Here is a tiny trained network, its code and every weight. The questions are about switching its units off for an input and a target symbol, where a switched-off unit gives its printed mean instead of its output.

import numpy as np


def w(rows, s, z=0):
    codes = np.array(rows[::2]) - 128.0
    scale = np.full(codes.shape[1], s)
    scale[-1] = z or s
    return codes * scale


def softmax(a):
    e = np.exp(a - a.max(-1, keepdims=True))
    return e / e.sum(-1, keepdims=True)


def log_softmax(a):
    a = a - a.max(-1, keepdims=True)
    return a - np.log(np.exp(a).sum(-1, keepdims=True))


def net(x, mask):
    ids = ['ΘΞΠΣΦΨΩβγδεζηλμτ'.index(c) for c in x.split()]
    T = len(ids)
    res = E[ids] + P[:T]
    u = 0
    for l in range(3):
        r = res
        for j in range(3):
            rows = slice(2 * j, 2 * j + 2)
            q, k, v = (r @ M[l][rows].T for M in (Q, K, V))
            z = softmax(np.where(np.tri(T) > 0, q @ k.T / 2**0.5, -1e9)) @ v
            o = O[l][rows]
            res = res + np.where(mask[u + j], z, o[:, -1]) @ o[:, :-1]
        u += 3
    return log_softmax(res[-1] @ U[:, :-1].T + U[:, -1])


Q, K, V, O = {}, {}, {}, {}
E = w([
[119,136,136],'Θ',
[136,131,135],'Ξ',
[132,123,124],'Π',
[129,115,119],'Σ',
[97,116,113],'Φ',
[130,123,128],'Ψ',
[75,161,149],'Ω',
[108,68,69],'β',
[222,134,152],'γ',
[32,107,90],'δ',
[108,175,56],'ε',
[212,118,64],'ζ',
[151,140,221],'η',
[182,226,134],'λ',
[185,5,136],'μ',
[42,21,167],'τ',
],0.02)
P = w([
[213,158,245],'0',
[149,203,150],'1',
[205,144,193],'2',
[175,206,169],'3',
[125,116,175],'4',
[133,192,151],'5',
[187,154,172],'6',
[91,189,153],'7',
[154,157,166],'8',
[135,190,134],'9',
[125,157,143],'10',
[169,153,133],'11',
[127,176,132],'12',
],0.0011)
Q[0] = w([
[95,12,224],'L0H0',
[140,144,11],'L0H0',
[106,196,123],'L0H1',
[143,201,183],'L0H1',
[123,94,103],'L0H2',
[118,154,159],'L0H2',
],0.011)
K[0] = w([
[89,35,216],'L0H0',
[138,139,1],'L0H0',
[90,230,114],'L0H1',
[187,216,100],'L0H1',
[167,163,122],'L0H2',
[170,61,80],'L0H2',
],0.0095)
V[0] = w([
[152,167,66],'L0H0',
[124,159,54],'L0H0',
[152,6,162],'L0H1',
[118,153,161],'L0H1',
[74,214,106],'L0H2',
[136,233,63],'L0H2',
],0.012)
O[0] = w([
[160,2,174,150],'L0H0',
[115,43,161,112],'L0H0',
[134,185,50,2],'L0H1',
[111,67,145,213],'L0H1',
[136,39,214,216],'L0H2',
[78,74,230,148],'L0H2',
],0.0082,0.00058)
Q[1] = w([
[179,193,139],'L1H0',
[180,63,4],'L1H0',
[22,54,35],'L1H1',
[71,231,219],'L1H1',
[176,161,129],'L1H2',
[92,199,153],'L1H2',
],0.0045)
K[1] = w([
[46,109,62],'L1H0',
[117,198,160],'L1H0',
[130,57,3],'L1H1',
[245,212,168],'L1H1',
[151,136,163],'L1H2',
[79,181,173],'L1H2',
],0.0064)
V[1] = w([
[198,3,35],'L1H0',
[167,25,23],'L1H0',
[176,212,225],'L1H1',
[27,175,128],'L1H1',
[198,128,198],'L1H2',
[202,201,84],'L1H2',
],0.0058)
O[1] = w([
[162,12,53,16],'L1H0',
[146,1,104,36],'L1H0',
[107,220,138,254],'L1H1',
[137,153,206,162],'L1H1',
[99,178,81,131],'L1H2',
[97,104,161,166],'L1H2',
],0.0082,0.00076)
Q[2] = w([
[79,165,52],'L2H0',
[94,89,123],'L2H0',
[105,98,61],'L2H1',
[254,94,144],'L2H1',
[109,112,170],'L2H2',
[97,76,109],'L2H2',
],0.0075)
K[2] = w([
[51,139,52],'L2H0',
[72,97,188],'L2H0',
[175,143,69],'L2H1',
[3,131,72],'L2H1',
[138,101,111],'L2H2',
[180,125,174],'L2H2',
],0.0062)
V[2] = w([
[165,112,160],'L2H0',
[198,172,143],'L2H0',
[135,126,104],'L2H1',
[54,117,108],'L2H1',
[246,129,143],'L2H2',
[134,131,95],'L2H2',
],0.012)
O[2] = w([
[180,194,142,94],'L2H0',
[194,79,148,250],'L2H0',
[118,163,147,92],'L2H1',
[1,145,91,103],'L2H1',
[212,195,208,39],'L2H2',
[114,120,155,86],'L2H2',
],0.0087,0.0014)
U = w([
[122,153,155,254],'Θ',
[148,144,144,119],'Ξ',
[148,128,122,109],'Π',
[148,127,106,135],'Σ',
[103,110,117,116],'Φ',
[144,137,119,224],'Ψ',
[54,150,209,153],'Ω',
[125,72,59,106],'β',
[209,165,125,132],'γ',
[46,83,134,104],'δ',
[99,19,197,14],'ε',
[193,55,110,169],'ζ',
[140,230,142,85],'η',
[160,92,247,135],'λ',
[192,178,31,88],'μ',
[88,179,56,100],'τ',
],0.013,0.0061)

Each question gives the input, a string of symbols that net reads in full, and the target symbol t.
The units are the heads (2 rows each of Q, K, V and O). Each row of codes is followed by its name. A weight is (code - 128) times the scale printed after its matrix; where a second scale follows, it is the last column's (O and U).
mask holds one flag per head, layer by layer. A switched-off head (its flag False) gives its mean, the last column of its rows in O, instead of its output. The means were averaged over made-up inputs and are rounded, as every weight is.
A unit's drop is (log p(t) with every unit on - log p(t) with that unit switched off) / (log p(t) with every unit on - log p(t) with every unit switched off).
The circuit of an input: a set's keep is (log p(t) with only the set's units on - log p(t) with every unit switched off) / (log p(t) with every unit on - log p(t) with every unit switched off). Starting from all 9 units, units are removed one at a time, each time the one whose removal leaves the highest keep (on an exact tie, the one counted first), for as long as the keep stays at least 0.8.
circuit, biggest first: the units of the circuit, biggest drop first
unit that matters most: the unit with the biggest drop
heads that matter: for each layer, one digit per head in row order, 1 if its drop is at least 0.15 and else 0, layers parted by /
input Ψ η Θ, target η: circuit, biggest first -> L0H0, L1H0
input Ω τ Ω, target τ: heads that matter -> 101 / 000 / 001
input Ω Ψ μ, target μ: heads that matter -> 010 / 000 / 000
input Θ Ω λ Θ λ λ ε β Φ Θ λ λ Ω, target λ: heads that matter -> 110 / 000 / 010
input Φ Ω γ Π γ Ω ε, target ε: heads that matter -> 100 / 000 / 000
input Π Ξ η λ, target λ: heads that matter -> 110 / 000 / 000
input Θ Ψ Θ Σ μ β, target μ: unit that matters most -> L0H1
input Ω η Θ Ω Θ τ Ξ τ β Θ, target τ: heads that matter -> 101 / 000 / 001
input Ξ λ Ψ, target λ: circuit, biggest first -> L0H2, L2H2
input η λ Ω η Ξ Ψ Ω Θ Θ ε λ γ Ω, target λ: circuit, biggest first -> L2H1, L0H1
input Θ ζ Ψ, target ζ: circuit, biggest first -> L1H0, L0H0
input Ω Ψ ζ Φ ε Ω, target ε: circuit, biggest first -> L1H0, L0H0, L0H2
input Ω Ψ Ψ λ ζ Θ, target λ: circuit, biggest first -> L0H1, L0H2
input Θ Θ ζ, target ζ: heads that matter -> 100 / 000 / 000
input μ λ Ω Θ μ Ψ μ Ψ, target μ: circuit, biggest first -> L0H2
input λ τ Ξ, target τ: circuit, biggest first -> L2H2, L0H2, L0H0
input Ψ Π Ω δ Θ λ λ Φ, target λ: circuit, biggest first -> L0H2, L0H1, L2H0
input μ Ψ λ μ Σ Ψ Θ λ ε, target ε: circuit, biggest first -> L0H0, L0H1
input β η η Σ Θ, target η: circuit, biggest first -> L0H0, L1H1
input Θ η Π λ λ λ ζ, target λ: circuit, biggest first -> L0H2, L2H2
input τ ζ Ω Θ ζ η Ω τ, target τ: unit that matters most -> L0H0
input η Θ Θ Θ Ω Ω Θ, target Ω: heads that matter -> 100 / 101 / 000
input Ψ μ β τ γ μ Ξ Ψ γ, target μ: heads that matter -> 001 / 000 / 000
